(in the rows, 128 means zero)
Each row of numbers stands for one element and depends on some of the facts below. Use the named rows to name the rest.

Known rows:
J503: [153  87 146 115  94  91 141 122 103  96  84 162 193  88 112 150 123 158
 122 156 119 109 168  64  87 162  64]
J438: [163 145 144 115 114 117 129 129 103  90 120 172 204  62 113 137 107 165
 129 147 117 119 137  88 137 105  57]
J778: [144  87 148 131  95 108 129 128 105  98 106 156 195  86 108 148 124 171
 123 139 126 111 160  67  91 154  72]
J187: [133 137 114 165 156 127 134 126 169 105 113 185 210 106 143 140  81 177
 112 139 175 173  80  78 133 115  86]
J844: [123 143 125 129 132 130 156 143  97 147 180 150 159  94 145  92 109 137
 128 115 160 142 105 119 145 152  75]
J119: [142 154 125 145 101 124 129 121 131 120 154 140 155  82  97 125 105 175
 108 135 120 143  88  94 138 134  67]
J833: [145  99 126 153 102 123 131 111 111 112 142 119 162 104  95 137 128 179
 101 119 132 137  99  74 106 154  60]
J371: [133 150 126 150  99 119 133 110 133 122 156 155 162  90  96 127 107 168
 107 144 131 146  98  94 129 122  63]
J857: [145  64 134 143 138 140  99 108 121  99 104 113 133 163 103 148 143 155
 116 135 110 127 102  98 126 124 136]
J568: [130  56 131 126 159 160 115 141  82 125 131 110 120 167 152 111 151 131
 132 105 146 118 113 129 139 146 147]
J109: [145  65 137 142 136 142  96 111 123  96 102 114 133 164 104 148 144 156
 118 135 108 125 103  98 124 124 139]
J948: [123 101 139 100 154 133 118 154  95 125 117 161 137 132 153 109 131 112
 155 149 126 113 147 141 157 128 158]
J584: [121  64 132 134 149 146 105 148 103 144 140 115  94 170 150 111 144 127
 148 107 147 114 110 125 114 179 163]
J553: [144  63 134 143 137 142  98 110 120  98 103 113 132 162 103 147 145 155
 115 135 110 128 102  98 126 126 136]
J393: [124 102 147 117 130 126 100 142 136  96  91 151 153 118 105 141 126 148
 135 166  80 119 143 112 158 120 168]
J401: [140 110 142 114 131 122  93 129 129  96  88 157 142 122 108 146 126 144
 139 172  86 115 137 113 145 108 153]
J819: [144  61 131 142 138 139  96 106 118  98 103 109 127 162 101 149 147 154
 115 137 105 127 101 100 127 126 138]
J894: [ 82 133 101 145  88 125 151 109  91 170 201 169 122 100 121  85 135 137
 112 149 188 143 137 144 120 127  61]
J752: [ 63 108 127 153 128  97 174 134 136 111 161 132 223  75  72 119 115 152
  93 147  95 193 116  82 185 155 109]

There are 3 kinds of fact about the elements: α, σ, φ.
{J105,J119,J123,J146,J16,J161,J162,J176,J187,J193,J23,J24,J25,J258,J275,J282,J294,J300,J304,J305,J308,J309,J318,J359,J371,J375,J393,J397,J401,J413,J419,J425,J438,J44,J442,J492,J510,J572,J573,J620,J64,J661,J669,J674,J686,J722,J725,J741,J752,J759,J787,J792,J793,J794,J804,J844,J862,J894,J943,J948,J958} α b
{J107,J109,J124,J126,J128,J191,J192,J209,J232,J233,J245,J254,J256,J267,J326,J346,J357,J365,J377,J382,J388,J395,J4,J403,J42,J423,J431,J471,J472,J485,J503,J525,J531,J542,J544,J548,J553,J555,J563,J568,J577,J584,J593,J610,J634,J643,J653,J670,J673,J682,J701,J702,J724,J729,J735,J746,J75,J778,J818,J819,J833,J835,J840,J848,J857,J87,J870,J879,J897,J90,J911,J916,J950,J959,J965,J98,J99} α a
[J105] σ J894
[J109,J492] σ J724
[J119,J531,J818,J833] σ J377
[J123,J187] σ J275
[J124,J128,J548,J653,J848,J99] σ J107
[J126,J359,J722,J725] σ J187
[J146,J258,J395,J870] σ J4
[J16,J309] σ J395
[J161,J304,J686,J98] σ J911
[J162,J724] σ J87
[J176,J318,J382] σ J123
[J191,J294] σ J24
[J193,J804,J862,J894] σ J959
[J232,J682] σ J388
[J233] σ J870
[J24,J256,J282] σ J670
[J245] σ J793
[J25,J393,J401] σ J840
[J254,J568,J577] σ J701
[J267,J403,J544,J555,J673] σ J503
[J300] σ J729
[J305,J661,J759,J943] σ J23
[J308,J346,J634] σ J804
[J326] σ J99
[J357,J485,J916] σ J300
[J365,J542,J593,J620,J950] σ J759
[J371,J510,J787,J835,J857] σ J425
[J397,J553] σ J835
[J413,J472,J643,J792,J879] σ J848
[J419,J897] σ J674
[J42] σ J371
[J431] σ J531
[J438,J503,J75,J778,J840] σ J192
[J44,J741] σ J752
[J442,J563,J701,J702,J844] σ J375
[J471,J610] σ J119
[J525] σ J419
[J572,J584] σ J833
[J573,J948] σ J778
[J64] σ J423
[J669,J794] σ J232
[J735,J746] σ J305
[J793] σ J209
[J819,J90,J911] σ J958
[J965] σ J193
φ J4 <- J107,J375
φ J510 <- J107,J958
φ J577 <- J107,J568
φ J128 <- J146,J643,J725
φ J916 <- J146,J346
φ J542 <- J161
φ J778 <- J161
φ J87 <- J176
φ J357 <- J176,J309,J375,J382,J98
φ J686 <- J176
φ J275 <- J233,J573
φ J393 <- J25,J90
φ J282 <- J25,J318
φ J735 <- J300
φ J254 <- J300,J44,J894
φ J555 <- J300,J573
φ J371 <- J300
φ J425 <- J308
φ J64 <- J308
φ J804 <- J309
φ J862 <- J346,J90
φ J438 <- J375,J573,J653
φ J123 <- J375
φ J544 <- J375,J729
φ J759 <- J382,J643,J792
φ J553 <- J388
φ J669 <- J472
φ J752 <- J525,J840,J90
φ J256 <- J548,J729
φ J746 <- J548
φ J485 <- J568,J950
φ J126 <- J572,J653
φ J911 <- J584,J792
φ J162 <- J620
φ J431 <- J620,J674
φ J897 <- J653,J729
φ J109 <- J674
φ J245 <- J702
φ J503 <- J725
φ J793 <- J787,J792
φ J191 <- J794
φ J377 <- J794
φ J610 <- J835,J958
φ J187 <- J844
φ J818 <- J870
φ J209 <- J894
φ J442 <- J90,J958
φ J857 <- J948
φ J119 <- J948
φ J471 <- J950
φ J326 <- J950
φ J359 <- J950
φ J42 <- J958
φ J403 <- J965
φ J258 <- J965
φ J192 <- J98

Rows to name:
No name comes twice in this set of rows, the named rows included.
[143  56 144 124 132 126  94 120 111  89  77 136 148 144 107 157 146 152
 132 152  99 110 146  94 116 128 146] | J75
[141  49 143 121 123 128  94 110 101  87  71 146 148 142 108 155 154 152
 129 164 108 101 168 102 111 109 137] | J555
[119 138 130 129 131 139 157 157 101 145 182 144 163  91 146  88 108 143
 127 106 157 140 106 118 154 158  85] | J958
[124 144 134 130 131 134 157 151 102 145 178 157 165  96 149  92 106 133
 132 112 164 138 110 117 141 150  77] | J674
[146  98 125 152 100 122 129 110 110 114 144 116 159 102  93 136 128 181
 100 118 130 136 100  76 107 156  58] | J959
[123 107 121 117 160 148 117 140 100 135 143 132 110 147 146 100 133 121
 138 133 130 131 101 148 169 128 153] | J161
[133  55 100 139 252 104  88 124  87 122 129 152 142 172 169 146 146  98
 195 117 176 165  77 107 102 148 172] | J382
[143 155 136 145 107 128 131 129 138 116 154 147 173  84 103 126  99 173
 111 128 125 141  92  89 137 131  70] | J510
[139 105 103 110 210 118 157 117 127 129  82 166 134 187 190 111 103  84
 124 164 163 167  72 133 161 140 137] | J725
[143 118 125 132 133 137  93 114 134 108 120 125 113 136  98 135 128 153
 121 154  92 133  87 120 159 110 143] | J105
[143 154 123 143  99 121 128 119 128 120 158 139 153  80  94 125 108 175
 110 135 119 142  88  94 137 137  65] | J193
[126  54 126 126 157 148 119 131  79 127 132 109 116 166 143 110 155 126
 131 114 141 123 114 129 137 149 143] | J965
[131 114 123 128 137 130 112 113 133 107 113 119 125 138  96 130 128 144
 108 160  82 144  88 119 175 120 144] | J862
[125  89 132 140 130 137 157 144  82 137 167 130 172 116 147 102 127 145
 121  91 176 134 117  99 114 174  71] | J835

The same elements again, as new rows of numbers:
Known rows:
J128: [177  72 108  71 136 101 128 105 145 116 148 147 137 104 157 143 146  84
  89 154 126 133 120 158 163 116 109 141 144 121 133 112 131]
J835: [104  99 125  98 148  85 129 141 134  95 146 148 133 139 123 117 161 121
 125 195 157 109 134 158 175 144 128 140 125 131 145 125  97]
J553: [109  87 119 109 160  97 124 129 131 102 131 158 137 133 150 123 131  89
 114 179 130 159 108 142 161 125 119 141 131 125 135 110 117]
J862: [153  85 113  81 141  90 135 121 151  94 124 134 142 129 141 141 125 107
 128 199 111 116 108 103 158 155 118 135 138 122 148  78 123]
J959: [ 54  94 120 104 156  90 125 144 142  99 141 165 143 137 138 123 151 104
 116 192 160 143 128 140 171 153 125 147 120 123 154 120 103]
J193: [ 54  99 118 100 161  86 132 149 162  89 128 145 139 137 139 138 164 114
 137 198 148 143 120 123 164 169 132 145 133 115 170 111  99]
J573: [113  84 113 154 177  86 137 120 164  78 124 106 133 144 125 141 171 115
 178 184 118 193 110 102 148 113 125 123 197 142 155 145  83]
J778: [ 99  73 110 154 159  82 114 154 146  98 143 150 122 137 137 135 174 119
 128 194 139 162 115 117 182 125 121 141 151 133 169 133  95]
J724: [ 66  89 122 113 155  89 127 145 138 102 139 159 134 136 141 124 159 109
 109 183 153 127 128 153 173 140 129 144 128 123 155 124 101]
J916: [147  78 111  90 139  98 131 119 131 101 143 151 142 121 143 131 123  93
  91 177 121 128 115 139 167 130 117 138 135 126 137  94 125]
J105: [100  97 115 103 164  93 133 130 156  85 116 142 143 135 148 132 143  95
 141 188 124 175  97 119 151 153 124 143 140 121 144 104 113]
J722: [ 89  92 130  99 155  95 133 121 138 103 117 149 138 151 159 146 163 102
 143 137 102 156  85 168 169  81 155 114 165 123 136  86  86]
J359: [170 103 135 101 155  96 127 131 120  86 120 143 139 149 159 158 178 108
 163 148 104 193  85 182 178  78 150  97 157 122 127  82  80]
J75: [129  74 113 145 163  90 119 131 135  94 134 146 132 130 142 126 154  98
 130 184 116 190  98 115 164 111 116 138 160 140 141 128 110]
J818: [110  86 119 111 158  97 126 130 128  97 129 157 144 132 153 122 127  86
 114 182 129 165 109 136 156 131 118 143 129 126 133 107 115]
J256: [117  84 118 125 144  94 132 119 151 103 129 130 133 137 147 140 112  76
 118 173 133 143 114 151 156  94 116 128 134 128 131 124 119]
J308: [ 72 103 118 100 174  89 136 126 154  84 115 150 151 137 144 116 146  94
 149 193 124 182  92 124 146 163 128 148 143 126 147 108 106]
J423: [ 65  88 121 114 155  89 124 145 140 101 146 159 132 137 139 127 159 109
 121 182 154 127 126 155 172 141 131 143 129 124 153 126  95]
J413: [180  84 122  87 149  94 132 104 163 112 126 123 120 113 165 132 187  98
 153 161 127 147 102 160 139 129 119 142 154 116 138 133 120]

Rows to name:
No name comes twice in this set of rows, the named rows included.
[173  90 119  84 141  90 135 124 146  93 124 120 138 134 140 141 130 111
 143 200 110 115 109 107 160 138 121 125 139 123 139  85 125] | J442
[242  96 125 100 151  98 120 117 120  97 142 140 132 111 158 131 177  96
 142 168 136 181 112 184 154 105 110 132 136 124 120 132 114] | J326
[184 105 120 104 163  98 121 136 110  78 134 150 146 129 145 128 145  91
 138 190 135 205 108 151 162 121 113 128 123 127 128 109 107] | J471
[100  92 110  71 154  93 142 118 159  91 137 141 145 124 133 135 157 103
 120 179 117 140 103 133 161 159 132 139 164 129 147 102 110] | J146
[110  91 131  86 148  90 139 112 135 107 120 149 142 151 146 135 156 115
 140 152  98 110  90 156 171  95 155 120 167 128 130  83  86] | J318
[129  80 111 110 142  99 131 121 148  97 139 131 142 125 146 162 116  67
 101 160 131 154 117 169 168 101 111 120 142 125 136 115 127] | J357
[ 22  92 110  84 158  91 136 142 167  92 146 141 141 132 132 156 181 113
 124 174 149 137 120 148 175 174 138 138 156 118 174 120  95] | J787
[197 100 122 114 157  98 122 135 111  80 134 142 140 127 146 139 146  95
 139 182 127 192 111 163 165 109 117 122 126 128 122 108 107] | J485
[ 74  75 104 139 147  86 122 145 154  94 149 132 124 130 130 160 167 103
 123 178 148 156 127 142 186 117 120 127 154 133 164 138 103] | J192
[140 108 123 132 172 108 128 143 102  73 168 113 126 134 127 106 145 112
 137 183 127 113 108 213 159 142 132 126 158 143  90 149 103] | J950
[136  89 121  95 149  91 134 116 129 103 137 150 142 131 131 107 134 108
 119 188 123 110 110 139 161 134 123 144 136 136 125 110 113] | J525

Now the same elements, written a new way:
Named rows:
J544: [ 85 119 164 183 188 140 154 167 101 104 131 104 105 110  79 182 127 134
 175 100  80  99 134 139 128 175 152 140 130  94]
J107: [112 151 112 125 115 139  66 212 110 130 104 169 140 150  85 146  74 104
 139 209 123 109  92 123  87 111 114  77 167 122]
J294: [165 130 139 144 116 132 143 128 104 141 130 113 110 145 122 110 138 130
 133 154 121 136 124 151 156 130 143 104 103 132]
J674: [152 114 133 118 109 143 129 159 132 122 124 125 118 147 135  90 129 142
 125 146 137 127  65 167 131  96  96  88 102 149]
J191: [145 120 130 144 128 141 129 149 115 120 140 117 124 100 126 135 121 123
 116 128 123 120 165 137 153 144 128 111 117 103]
J943: [158 105 118 165 116 155 148 130 115 133 130 131 137 142 134 108 119 129
 151 184  95 162 137 163 177 152 127  91  90 110]
J894: [173  98 120 125 116  95 122 158 126 139  99 140  88 130 155  74 139 153
  97 186 116  92  97 168  91  96 112 115 114 192]
J897: [ 89 130 152 168 149 136 136 159 115 123 125 124 110  94  92 146 109 140
 124 139 128 104 158 146 138 170 141 104 107 122]
J375: [103 142 146 138 143 146 109 140  94 143 102 124  96 127 117  77 119 129
 141 183 122 111  66 182  89 112 106 105 110 174]
J950: [118 115  69 153 137 199 108 112 108 137 143 131 167 129 141 104 102  77
 140 211  60 128 167 170 135 156 102 119 104  60]
J209: [142  82 112 137 136  85 123 184 139 113 114 152 136 114 141 140 132 171
 102 161 128  88 143 132 108 116  97 129 138 164]
J833: [132 109 136 118 134 130 100 164 123 104 134 140 115 110 153 106 122 139
 108 128 140 113 128 143 124 111  97 120 127 144]
J911: [117 100 152 107 145 124  91 152  84 119 136 143 115  90 131 122 139 156
 129 111 120 144 161 110 131 107 100 148 142 156]
J870: [136 106 122 115 129 135 112 168 130 103 138 132 134 109 148 110 120 136
 111 144 139 105 107 148 122 102  83 107 130 140]
J371: [151  87 130 140 132  81 135 178 139 134  93 152 112 153 136 115 152 183
 116 183 136  98 108 143 100 107 114 132 115 192]
J661: [155 107 123 158 118 153 151 125 114 137 132 131 131 132 134 110 118 133
 154 193  99 162 130 164 181 147 133  87  87 105]
J729: [ 81 129 134 134 146 147 119 173 121 112 129 129 122  96 118 110  98 135
 124 163 131  88  85 171 101 123  83  88 115 141]
J146: [179 135 140 137 128 122 135 111  50 145 133 135 128 116 137 101 132 122
 147 184  96 154 108 137 150 109 132  87 139 133]
J735: [133  83  95 177 133 107 145 160 126 131 124 150 146  94 129 146 115 154
 125 209  87 103 191 153 149 166 127 110 108 118]

Which element is each row?
No name comes twice in this set of rows, the named rows included.
[136  98 158 106 138 114 110 157  92 133 125 145 132 145 125 127 152 176
 162 132 124 164 104 119 134  99 103 136 138 178] | J793
[124 143 144 137 129 155 126 114  61 164 130 107 114 119 101 105 122 117
 153 174  98 130 112 157 131 129 128  99 110 148] | J309
[155 101 122 162 128  75 144 154 116 137 115 136 109  96 132 136 128 151
  90 158 109  84 202 122 129 156 146 136 120 145] | J254
[137  86 145 139 166 125 142 187 138  76 135 118 124 130 126 165 156 153
 160  81  96 104 102 130 116 117 108 149 152 100] | J778
[131 137 146 161 124 143 145 128 100 150 118 111  85 119 119  99 118 117
 126 170 126 114 111 172 123 143 140  94  89 140] | J572
[ 86 124 164 140 167 139 116 148  78 139 135 129 121  89  92 159 121 142
 149 126 116 137 176 115 145 158 134 134 120 133] | J357
[162 141 125 161 146 116 140 135  87  99 135 147 136  95 152 120 122 101
 119 177 120 128 141 134 147 141 131  79 155 103] | J525
[141 121 117 119  86 119  84 223 130 118 119 162 139 136 101 155  91 143
 130 161 134 113 109 108 133 108 108  73 154 131] | J99
[154 115 136 115 119 135 120 156 121 129 117 131 106 145 145  83 135 141
 120 149 140 123  86 159 122  98 104 102 108 158] | J844
[107  95 176 170 184 108 156 183 138 103  93 127  87 161  85 152 155 184
 179 117 105 114  77 153  94 135 130 151 123 154] | J438
[141 131 111 118  51 111  71 246 131 128 115 169 140 146  79 174  68 141
 142 177 137 124 102  97 136 110 114  59 164 123] | J848
[153 163 102 139 151 137 160  96 103 164 127  85 178 197 100 137 180 111
 115 161 142 104 148 145 139 136 113 163 105 132] | J359

